Below is a small trained network, with its code and all its weights. Each question gives an input and a target symbol and asks what happens when units are switched off, that is, made to give their printed mean instead of their output.

import numpy as np


def w(rows, s, z=0):
    codes = np.array(rows[::2]) - 128.0
    scale = np.full(codes.shape[1], s)
    scale[-1] = z or s
    return codes * scale


def f(y):
    return y / 2 * (1 + np.tanh(0.7978845608 * (y + 0.044715 * y**3)))


def softmax(a):
    e = np.exp(a - a.max(-1, keepdims=True))
    return e / e.sum(-1, keepdims=True)


def log_softmax(a):
    a = a - a.max(-1, keepdims=True)
    return a - np.log(np.exp(a).sum(-1, keepdims=True))


def net(x, mask):
    ids = ['βγζμξστφψω'.index(c) for c in x.split()]
    T = len(ids)
    res = E[ids] + P[:T]
    u = 0
    for l in range(2):
        q, k, v = (res @ M[l].T for M in (Q, K, V))
        z = softmax(np.where(np.tri(T) > 0, q @ k.T / 3**0.5, -1e9)) @ v
        res = res + np.where(mask[u], z, O[l][:, -1]) @ O[l][:, :-1]
        u += 1
        y = f(res @ A[l][:, :-1].T + A[l][:, -1])
        res = res + np.where(mask[u : u + 8], y, B[l][:, -1]) @ B[l][:, :-1]
        u += 8
    return log_softmax(res[-1] @ U[:, :-1].T + U[:, -1])


Q, K, V, O, A, B = {}, {}, {}, {}, {}, {}
E = w([
[141,197,157],'β',
[129,221,143],'γ',
[156,181,175],'ζ',
[157,118,171],'μ',
[128,166,136],'ξ',
[111,170,112],'σ',
[130,110,135],'τ',
[158,11,157],'φ',
[110,114,90],'ψ',
[129,34,102],'ω',
],0.011)
P = w([
[137,143,112],'0',
[166,94,201],'1',
[209,141,72],'2',
[103,103,221],'3',
[224,133,46],'4',
[75,114,242],'5',
[254,135,30],'6',
[44,114,240],'7',
],0.0076)
Q[0] = w([
[8,113,148],'L0H0',
[161,162,73],'L0H0',
[4,114,155],'L0H0',
],0.013)
K[0] = w([
[66,141,247],'L0H0',
[177,157,106],'L0H0',
[76,132,226],'L0H0',
],0.016)
V[0] = w([
[185,95,2],'L0H0',
[141,108,9],'L0H0',
[109,8,210],'L0H0',
],0.0077)
O[0] = w([
[235,135,2,82],'L0H0',
[213,167,14,7],'L0H0',
[189,63,226,205],'L0H0',
],0.0062,0.0014)
A[0] = w([
[118,32,204,67],'L0N0',
[64,169,155,88],'L0N1',
[83,165,161,136],'L0N2',
[173,76,29,100],'L0N3',
[254,185,134,90],'L0N4',
[132,88,155,254],'L0N5',
[75,164,182,154],'L0N6',
[96,99,147,148],'L0N7',
],0.0066,0.0049)
B[0] = w([
[111,254,71,232],'L0N0',
[174,98,138,148],'L0N1',
[137,94,175,169],'L0N2',
[231,113,28,201],'L0N3',
[235,178,233,192],'L0N4',
[58,83,131,254],'L0N5',
[128,106,172,216],'L0N6',
[96,152,172,166],'L0N7',
],0.0052,0.005)
Q[1] = w([
[98,140,221],'L1H0',
[156,161,50],'L1H0',
[6,12,227],'L1H0',
],0.013)
K[1] = w([
[207,123,66],'L1H0',
[85,103,167],'L1H0',
[248,196,106],'L1H0',
],0.013)
V[1] = w([
[121,177,182],'L1H0',
[79,252,86],'L1H0',
[126,148,197],'L1H0',
],0.011)
O[1] = w([
[60,126,170,191],'L1H0',
[88,198,10,3],'L1H0',
[79,100,176,206],'L1H0',
],0.012,0.0021)
A[1] = w([
[198,158,157,168],'L1N0',
[127,101,204,231],'L1N1',
[138,238,57,254],'L1N2',
[227,117,118,121],'L1N3',
[222,108,121,143],'L1N4',
[237,128,128,162],'L1N5',
[4,114,156,147],'L1N6',
[8,110,119,115],'L1N7',
],0.011,0.0097)
B[1] = w([
[145,124,98,180],'L1N0',
[122,32,121,250],'L1N1',
[105,76,2,191],'L1N2',
[174,231,161,169],'L1N3',
[198,183,146,176],'L1N4',
[195,182,104,188],'L1N5',
[68,216,222,181],'L1N6',
[124,223,159,156],'L1N7',
],0.0094,0.017)
U = w([
[95,214,157,111],'β',
[80,217,93,35],'γ',
[99,204,228,84],'ζ',
[39,2,188,123],'μ',
[62,84,102,228],'ξ',
[99,29,47,184],'σ',
[125,48,112,254],'τ',
[198,31,142,56],'φ',
[178,157,69,155],'ψ',
[178,219,163,63],'ω',
],0.0068,0.0063)

Each question gives the input, a string of symbols that net reads in full, and the target symbol t.
The units are the heads (3 rows each of Q, K, V and O) and the neurons (one row each of A and B). Each row of codes is followed by its name. A weight is (code - 128) times the scale printed after its matrix; where a second scale follows, it is the last column's (O, A, B and U).
mask holds one flag per unit, layer by layer, with each layer's heads first. A switched-off unit (its flag False) gives its mean, the last column of its rows in O or B, instead of its output. The means were averaged over made-up inputs and are rounded, as every weight is.
A unit's drop is (log p(t) with every unit on - log p(t) with that unit switched off) / (log p(t) with every unit on - log p(t) with every unit switched off).
unit that matters most: the unit with the biggest drop
k most important neurons: the k neurons with the biggest drops, biggest first
top k neurons in layer l: the k neurons of layer l with the biggest drops, biggest first
input β σ β μ σ β φ μ, target φ: top 2 neurons in layer 0 -> [L0N3 L0N4]
input γ σ ω μ φ, target ω: unit that matters most -> L0H0
input σ μ γ μ ξ φ β, target φ: 3 most important neurons -> [L0N4 L0N5 L1N6]
input β β μ γ, target μ: 2 most important neurons -> [L0N0 L1N1]
input ψ ψ ζ σ γ ζ, target γ: 2 most important neurons -> [L1N2 L1N1]
input ζ μ ζ ψ, target ζ: 2 most important neurons -> [L1N6 L0N0]
input ψ ζ ζ τ, target ζ: top 3 neurons in layer 1 -> [L1N6 L1N7 L1N2]
input μ ζ γ ψ γ γ, target γ: top 4 neurons in layer 1 -> [L1N2 L1N1 L1N7 L1N6]
input φ μ μ γ μ γ ζ ζ, target ζ: 2 most important neurons -> [L0N4 L1N6]
input ω γ γ σ μ μ, target μ: 2 most important neurons -> [L0N3 L1N1]
input γ γ γ, target γ: 4 most important neurons -> [L1N1 L0N3 L1N7 L1N6]
input ω μ μ φ β μ σ ω, target σ: 2 most important neurons -> [L1N2 L0N3]
input μ φ σ, target φ: 3 most important neurons -> [L1N6 L1N1 L1N7]
input τ β σ ω ζ μ, target ζ: 4 most important neurons -> [L0N4 L1N6 L0N5 L1N7]
input γ ω ψ ζ γ ψ ζ ω, target ζ: unit that matters most -> L0N4
input μ μ β μ ω μ ω, target ω: 2 most important neurons -> [L0N3 L0N4]
input μ γ ζ γ, target ζ: top 3 neurons in layer 0 -> [L0N0 L0N3 L0N4]
input ζ ζ β τ β ψ μ τ, target μ: top 2 neurons in layer 0 -> [L0N4 L0N0]
input ζ ζ ψ σ, target ψ: top 3 neurons in layer 0 -> [L0N0 L0N3 L0N7]
input ω ζ μ φ σ μ ω φ, target ω: top 2 neurons in layer 0 -> [L0N3 L0N0]
input γ φ ψ ψ φ ζ, target φ: top 3 neurons in layer 1 -> [L1N1 L1N6 L1N7]
input μ γ β τ ψ, target ψ: top 3 neurons in layer 0 -> [L0N3 L0N0 L0N4]
